Below are the code and all the weights of a small trained network. Each question names an input and a target symbol and asks about switching units off, where a switched-off unit gives its printed mean instead of its output.

import numpy as np


def w(rows, s, z=0):
    codes = np.array(rows[::2]) - 128.0
    scale = np.full(codes.shape[1], s)
    scale[-1] = z or s
    return codes * scale


def f(y):
    return np.maximum(y, 0)


def softmax(a):
    e = np.exp(a - a.max(-1, keepdims=True))
    return e / e.sum(-1, keepdims=True)


def log_softmax(a):
    a = a - a.max(-1, keepdims=True)
    return a - np.log(np.exp(a).sum(-1, keepdims=True))


def net(x, mask):
    ids = ['αλπσφψω'.index(c) for c in x.split()]
    T = len(ids)
    res = E[ids] + P[:T]
    q, k, v = (res @ M[0].T for M in (Q, K, V))
    z = softmax(np.where(np.tri(T) > 0, q @ k.T / 2**0.5, -1e9)) @ v
    res = res + np.where(mask[0], z, O[0][:, -1]) @ O[0][:, :-1]
    y = f(res @ A[0][:, :-1].T + A[0][:, -1])
    res = res + np.where(mask[1:13], y, B[0][:, -1]) @ B[0][:, :-1]
    return log_softmax(res[-1] @ U[:, :-1].T + U[:, -1])


Q, K, V, O, A, B = {}, {}, {}, {}, {}, {}
E = w([
[182,31,83,138],'α',
[167,106,91,131],'λ',
[191,101,131,151],'π',
[145,148,130,100],'σ',
[112,99,115,44],'φ',
[119,103,81,65],'ψ',
[86,158,202,9],'ω',
],0.014)
P = w([
[29,177,124,154],'0',
[181,183,15,89],'1',
[170,185,15,69],'2',
[193,185,26,79],'3',
[183,123,201,110],'4',
[160,134,214,59],'5',
[173,142,224,56],'6',
[198,135,217,74],'7',
[185,131,225,46],'8',
[186,124,222,37],'9',
[182,130,253,36],'10',
[173,127,250,30],'11',
[212,96,234,44],'12',
],0.0076)
Q[0] = w([
[7,98,129,225],'h1',
[117,160,11,154],'h1',
],0.011)
K[0] = w([
[249,120,87,29],'h1',
[132,69,175,63],'h1',
],0.013)
V[0] = w([
[72,44,4,229],'h1',
[35,10,125,16],'h1',
],0.02)
O[0] = w([
[116,7,70,141,67],'h1',
[80,82,229,169,253],'h1',
],0.021,0.016)
A[0] = w([
[198,147,157,67,177],'n1',
[100,168,70,150,73],'n2',
[125,178,45,148,173],'n3',
[129,100,87,122,149],'n4',
[83,163,10,179,59],'n5',
[149,108,130,113,69],'n6',
[166,155,169,102,88],'n7',
[102,108,147,50,94],'n8',
[139,170,79,201,57],'n9',
[110,169,61,157,2],'n10',
[198,104,184,97,64],'n11',
[6,167,68,142,120],'n12',
],0.014,0.007)
B[0] = w([
[59,56,196,165,213],'n1',
[90,171,54,110,130],'n2',
[133,145,153,8,140],'n3',
[114,216,117,142,164],'n4',
[234,56,143,243,138],'n5',
[73,168,116,150,140],'n6',
[212,80,27,129,254],'n7',
[161,149,118,156,176],'n8',
[25,144,65,99,129],'n9',
[3,190,66,156,130],'n10',
[95,210,109,99,221],'n11',
[169,116,105,49,130],'n12',
],0.019,0.028)
U = w([
[95,111,92,127,20],'α',
[192,126,125,130,102],'λ',
[136,155,74,68,147],'π',
[143,107,107,1,252],'σ',
[117,126,168,103,61],'φ',
[130,34,129,71,152],'ψ',
[162,178,154,84,144],'ω',
],0.0055,0.0038)

Each question gives the input, a string of symbols that net reads in full, and the target symbol t.
The units are the heads (2 rows each of Q, K, V and O) and the neurons (one row each of A and B). Each row of codes is followed by its name. A weight is (code - 128) times the scale printed after its matrix; where a second scale follows, it is the last column's (O, A, B and U).
mask holds one flag per unit, heads first, then neurons. A switched-off unit (its flag False) gives its mean, the last column of its rows in O or B, instead of its output. The means were averaged over made-up inputs and are rounded, as every weight is.
A unit's drop is (log p(t) with every unit on - log p(t) with that unit switched off) / (log p(t) with every unit on - log p(t) with every unit switched off).
The circuit of an input: a set's keep is (log p(t) with only the set's units on - log p(t) with every unit switched off) / (log p(t) with every unit on - log p(t) with every unit switched off). Starting from the 12 units with the biggest drops (on a tie, the unit counted first), units are removed one at a time, each time the one whose removal leaves the highest keep (on an exact tie, the one counted first), for as long as the keep stays at least 0.8.
units of the circuit, in order: the units of the circuit, biggest drop first
most important unit: the unit with the biggest drop
top k neurons: the k neurons with the biggest drops, biggest first
input α π σ π φ π ω α, target α: top 3 neurons => [n7, n4, n6]
input σ ω ω λ ψ λ σ α π, target ψ: units of the circuit, in order => [h1, n1, n4, n8]
input σ π φ π α ω, target ψ: top 3 neurons => [n1, n4, n11]
input λ ψ φ ψ ψ π ω σ, target π: most important unit => n1
input α σ σ λ, target α: units of the circuit, in order => [h1, n4]
input φ ω ω ω φ, target ω: units of the circuit, in order => [n1, h1, n11]
input α ω σ, target α: units of the circuit, in order => [h1, n4]
input ω φ ω ω, target λ: top 2 neurons => [n7, n1]
input φ ω ω ω φ ψ φ α α π α, target ω: top 2 neurons => [n1, n11]
input σ σ ω ω λ ω α λ α σ, target ψ: units of the circuit, in order => [h1, n1, n4, n11]
input α π α α ψ λ λ π φ ω α σ λ, target α: units of the circuit, in order => [h1, n4, n6]
input σ π φ α ω σ, target ψ: units of the circuit, in order => [h1, n1, n11, n4]
input λ α ψ π σ φ λ ω π α λ ω ω, target π: units of the circuit, in order => [h1, n1]
input σ ω α π λ λ, target ψ: top neuron => [n11]
input λ π λ, target λ: units of the circuit, in order => [n5, h1]
input σ π λ σ, target σ: units of the circuit, in order => [h1, n3]
input ω λ σ π λ ω ψ σ π ω, target λ: top 3 neurons => [n7, n8, n1]
input λ ω ψ φ φ π φ σ π, target π: units of the circuit, in order => [n1, h1]
input π π ψ α φ α ω α σ, target σ: units of the circuit, in order => [n3, h1]
input ψ λ α α, target ψ: units of the circuit, in order => [h1]
input α α σ α α ψ π, target α: top 3 neurons => [n4, n7, n6]
input π σ ω α ψ λ π, target σ: top 2 neurons => [n3, n8]
input λ φ π ω α, target π: top 4 neurons => [n1, n4, n5, n6]
input π λ σ, target π: top 2 neurons => [n3, n10]
input ψ ψ φ ψ λ, target ψ: top 3 neurons => [n4, n11, n8]
